Below is a small trained network, with its code and all its weights. Each question gives an input and a target symbol and asks what happens when units are switched off, that is, made to give their printed mean instead of their output.

import numpy as np


def w(rows, s, z=0):
    codes = np.array(rows[::2]) - 128.0
    scale = np.full(codes.shape[1], s)
    scale[-1] = z or s
    return codes * scale


def f(y):
    return np.maximum(y, 0)


def softmax(a):
    e = np.exp(a - a.max(-1, keepdims=True))
    return e / e.sum(-1, keepdims=True)


def log_softmax(a):
    a = a - a.max(-1, keepdims=True)
    return a - np.log(np.exp(a).sum(-1, keepdims=True))


def net(x, mask):
    ids = ['ΛΠαγεμ'.index(c) for c in x.split()]
    T = len(ids)
    res = E[ids] + P[:T]
    q, k, v = (res @ M[0].T for M in (Q, K, V))
    z = softmax(np.where(np.tri(T) > 0, q @ k.T / 4**0.5, -1e9)) @ v
    res = res + np.where(mask[0], z, O[0][:, -1]) @ O[0][:, :-1]
    y = f(res @ A[0][:, :-1].T + A[0][:, -1])
    res = res + np.where(mask[1:13], y, B[0][:, -1]) @ B[0][:, :-1]
    return log_softmax(res[-1] @ U[:, :-1].T + U[:, -1])


Q, K, V, O, A, B = {}, {}, {}, {}, {}, {}
E = w([
[179,178,104,196],'Λ',
[101,198,131,159],'Π',
[48,162,87,135],'α',
[109,87,126,209],'γ',
[20,190,231,198],'ε',
[11,92,85,174],'μ',
],0.011)
P = w([
[126,175,113,185],'0',
[103,81,138,46],'1',
[115,154,194,173],'2',
[112,61,158,10],'3',
[103,142,187,182],'4',
[74,152,53,187],'5',
],0.012)
Q[0] = w([
[129,185,104,253],'head 1',
[114,152,157,156],'head 1',
[125,117,133,254],'head 1',
[146,186,184,119],'head 1',
],0.038)
K[0] = w([
[68,206,66,253],'head 1',
[147,161,119,124],'head 1',
[112,181,39,239],'head 1',
[118,165,164,86],'head 1',
],0.026)
V[0] = w([
[43,188,194,71],'head 1',
[132,217,6,6],'head 1',
[51,29,74,164],'head 1',
[70,146,85,80],'head 1',
],0.014)
O[0] = w([
[45,201,78,168,253],'head 1',
[245,227,71,115,44],'head 1',
[76,173,146,8,179],'head 1',
[113,205,98,91,167],'head 1',
],0.013,0.007)
A[0] = w([
[172,101,137,164,3],'neuron 1',
[131,184,100,146,164],'neuron 2',
[140,79,164,103,170],'neuron 3',
[174,115,108,169,119],'neuron 4',
[130,133,122,58,186],'neuron 5',
[149,72,79,143,15],'neuron 6',
[158,121,156,166,14],'neuron 7',
[172,152,112,211,35],'neuron 8',
[155,186,92,136,70],'neuron 9',
[168,160,116,183,230],'neuron 10',
[163,135,78,39,51],'neuron 11',
[166,60,80,8,35],'neuron 12',
],0.017,0.0075)
B[0] = w([
[70,176,38,215,159],'neuron 1',
[152,74,151,183,250],'neuron 2',
[140,157,68,40,171],'neuron 3',
[134,66,120,93,172],'neuron 4',
[195,221,124,129,213],'neuron 5',
[109,226,141,160,140],'neuron 6',
[162,136,17,165,156],'neuron 7',
[88,169,121,14,179],'neuron 8',
[122,203,88,199,211],'neuron 9',
[206,51,204,151,213],'neuron 10',
[60,59,177,2,209],'neuron 11',
[138,23,34,240,161],'neuron 12',
],0.022,0.014)
U = w([
[172,53,79,158,162],'Λ',
[185,3,168,129,253],'Π',
[193,78,141,198,109],'α',
[134,28,134,85,45],'γ',
[102,31,136,170,232],'ε',
[170,112,150,128,164],'μ',
],0.0049,0.0025)

Each question gives the input, a string of symbols that net reads in full, and the target symbol t.
The units are the heads (4 rows each of Q, K, V and O) and the neurons (one row each of A and B). Each row of codes is followed by its name. A weight is (code - 128) times the scale printed after its matrix; where a second scale follows, it is the last column's (O, A, B and U).
mask holds one flag per unit, heads first, then neurons. A switched-off unit (its flag False) gives its mean, the last column of its rows in O or B, instead of its output. The means were averaged over made-up inputs and are rounded, as every weight is.
A unit's drop is (log p(t) with every unit on - log p(t) with that unit switched off) / (log p(t) with every unit on - log p(t) with every unit switched off).
The circuit of an input: a set's keep is (log p(t) with only the set's units on - log p(t) with every unit switched off) / (log p(t) with every unit on - log p(t) with every unit switched off). Starting from the 12 units with the biggest drops (on a tie, the unit counted first), units are removed one at a time, each time the one whose removal leaves the highest keep (on an exact tie, the one counted first), for as long as the keep stays at least 0.8.
circuit, biggest first: the units of the circuit, biggest drop first
top k neurons: the k neurons with the biggest drops, biggest first
drop of u: that unit's drop, to one decimal
input Π ε α Π, target α: circuit, biggest first => (head 1; neuron 9; neuron 2)
input α Λ Λ ε α, target α: circuit, biggest first => (head 1; neuron 9; neuron 2; neuron 11)
input γ α γ, target γ: top neuron => (neuron 3)
input Λ μ Λ, target Λ: top 3 neurons => (neuron 1; neuron 7; neuron 11)
input ε ε Λ Λ α Π, target α: circuit, biggest first => (neuron 9; head 1; neuron 2)
input ε Λ ε, target ε: top 2 neurons => (neuron 5; neuron 10)
input α ε ε Λ Λ, target α: circuit, biggest first => (head 1; neuron 9; neuron 10)
input γ ε α, target γ: top 2 neurons => (neuron 3; neuron 9)
input Λ ε μ, target Λ: top 2 neurons => (neuron 1; neuron 7)
input Π μ γ, target Π: top 2 neurons => (neuron 10; neuron 9)
input α ε Λ, target α: circuit, biggest first => (neuron 9; head 1; neuron 10)
input γ ε Π, target γ: top 2 neurons => (neuron 3; neuron 9)
input Π ε Π μ, target γ: top 2 neurons => (neuron 11; neuron 10)
input μ μ μ μ γ, target μ: top neuron => (neuron 5)
input ε ε α Λ Λ α, target μ: drop of head 1 => 1.3
input Π ε Π, target Π: drop of neuron 10 => 0.7
input α ε α, target α: drop of head 1 => 1.0
